After every row comes roughly how far along a hidden order it lies, from 0 to 9.
(in the rows, 128 means zero)
[ 93 134 133  94 119 116 129 133 132 145 113 124 144 143 157 143 128 135
 118 105 150 130 167 123 129  75 134 131 127 137  97 127 124 121  87 130
 165 115 133 107 137 134 138 139 135 142 126 106 121 137 148 110 134  97
 133 102 125 183 189 157 132  95 108 133  72  77 215 121 142 132 109 154
 128 105 164 100 118 184 121 133 118 167 126  56 137 157 122 250 136 125
 134 106 106 104  79 143 137 140 147 182 124 121 124 111 131  97 165 124
 134 121  93 186 182 105 144 125 111 166 148 135 156 131 109  33 127  90
 153 121 117 133 159 127]
0
[155 133 139 116 120 121 121 133 124 150 112 139 147 137 168 124 112 133
 112 104 122 136  88 131 138  90 103 129 129 135 120 108 134 144 109 130
 127 136 123 131 158 175 184 114 126 122 113 141 126  97 124 129 128 123
 122 122 124 137 145 114 147 134 132 118 151 129 134 130 130 123 124 121
 117 121 145 137 125 247 100 108 135 142 120 136 123 122 125  90 130 127
 138  98  66 133 135 122 128 120 126 101 138 127 114 118 145 150 132 139
 132 124 149 108 157 122 132 105 104 140 114 140 133 127 127 113 140 134
 139 131 109 129 140 128]
6
[182 128 139 130 119 131 126 128 121 131 136 143 116 126 154 120  93 128
 109 103 106 136  99 139 143 129  98 128 122 125 132  97 144 155 125 124
  90 140 117 146 121 157 179  92 120 111 107 156 126  82 106 143 129 166
 117 143 127  92 110  82 152 166 144 113 181 168 101 132 117 141 135  80
 121 142 121 158 131 210 106  91 150 117 121 177 118  96 126  47 122 124
 128 110  98 148 183 115 121 107 113  56 149 120 112 140 144 179  99 148
 113 131 179  69 122 154 135  96 103 116  96 127 113 119 136 184 158 171
 113 135 115 124 127 127]
7
[157 135 144 112 116 113 120 135 124 154  97 143 140 140 169 126 110 136
 114  95 119 138 113 131 133  63 117 127 126 132 115 111 129 149  98 130
 135 134 124 129 169 180 165 120 130 122 108 133 125 114 125 127 131 134
 119 119 121 140 150 126 145 144 128 117 118 146 137 130 133 121 123 114
 122 122 152 137 120 255  91 107 129 160 120 133 121 127 125 143 130 126
 142  89  66 126 131 130 128 112 127 105 139 124 109 102 142 137 140 145
 144 117 152 129 171 116 134 105 105 150 120 145 136 130 124 101 140 128
 142 130 106 130 150 129]
4
[ 76 114 107 124 139 131 144 102 132  96 188 107 118 122  96 147 159 133
 147 154 142 113 147 108 115 233 174 138 120 122 122 133 128  90 176 120
 102 127 129 129  74  29  56 138 121 120 149 118 126 139 126 114 133 125
 133 138 136  97  71 144 137  52 120 122 102  85 110 112 121 151 133 127
 142 132 138 112 132   1 174 171 126 119 146 119 137 128 124 183 125 122
  83 179 248 135 100 128 131 174 118 151 112 130 141 159 106  97 142  72
 110 126 129 151 109 143 108 136 142  81 144 103 123 109 124 201  99  92
 102 114 151 127 102 127]
8
[175 118 135 123 144 141 144 116 124  87 186 129  91 109 122 151 118 121
 113 101 119 125   9 139 148 195 131 144  89 125 126  93 157 135 185 115
  51 126 118 169 113 101 124  72 103 124 126 165 117  71  97 154 135 186
 123 169 145  19  80  73 168 139 141 129 255 171  60 130  99 179 148  84
 120 164 145 157 151 134 144 119 165  62 124 164 135  62 118  39 122 113
 108 159 183 159 228 118 115 151 109  65 153 108 114 190 128 177  75 141
  90 154 182  60  67 179 116  80 114  85  89 104  93 109 129 255 183 175
  82 129 134 119 113 116]
5
[ 65 120 120  94 135 136 148 116 137 120 152 107 131 134 119 161 154 137
 138 141 162 115 229 106 114 197 179 133 121 131 100 140 128  82 147 124
 145 118 135 113  87  59  57 153 119 137 146 102 124 166 145 103 140 107
 139 110 127 147 132 160 134  29 110 128  36  28 155 112 132 148 122 155
 138 115 161  98 130  54 162 174 120 156 141  56 146 167 118 255 132 117
  90 164 199 105  45 136 139 190 134 201 108 133 132 110 106  74 173  79
 123 126 121 213 144 118 116 138 129 110 158 113 147 123 109 114  97  54
 133 110 141 132 130 128]
2
[163 124 133 140 131 138 133 124 122 113 156 138 107 123 123 130 115 121
 123 108 110 131  68 138 136 149 111 133 120 125 142 114 147 129 144 122
  83 135 121 151 128 124 148 104 116 120 122 143 126  91 109 145 128 166
 120 151 134  76  96  94 142 155 142 126 214 166  97 133 113 144 138  96
 121 140 121 155 137 145 130 114 152 103 124 176 125  91 128  38 122 123
 126 131 142 151 193 118 121 124 110  71 136 122 122 166 129 171 102 146
 109 140 172  63  88 152 123 105 120  99 100 116 103 120 134 203 171 170
 106 133 126 122 115 123]
9
[ 55 119 101 143 134 132 129 112 133 114 146 108 127 128  80 130 161 134
 157 184 136 115 180 109 109 219 183 123 137 121 138 161 110  95 176 124
 137 129 135 115  86  53  55 165 129 122 153 108 137 181 136 111 126 117
 136 127 125 114  85 150 116  64 118 128  43  82 129 115 129 129 127 142
 142 132 110 117 126   1 172 175 114 133 146 131 133 144 135 178 127 132
 100 163 209 123  83 126 135 167 126 164 102 146 148 153 103  89 156  73
 127 127  99 142 114 133 116 157 155 108 159 112 132 124 128 144  72  92
 122 117 153 127 102 132]
7
[139 113 121 117 149 141 149 111 129  78 219 122  90 111 108 161 139 124
 126 112 137 122  46 132 136 218 169 151  93 125 122 105 168 102 178 117
  56 126 121 160  88  58  87  94 106 126 135 151 117 102 105 143 136 170
 129 168 146  32  65  96 162 106 129 134 226 131  85 123 104 181 144 104
 129 141 149 143 148  50 167 150 152  75 130 122 142  79 115 102 122 112
  95 191 251 159 173 119 118 166 110 114 131 113 123 187 116 156 104 109
  90 153 158 108  55 162 104  95 124  59  99  99  98 107 125 246 158 137
  82 119 143 120 110 117]
6
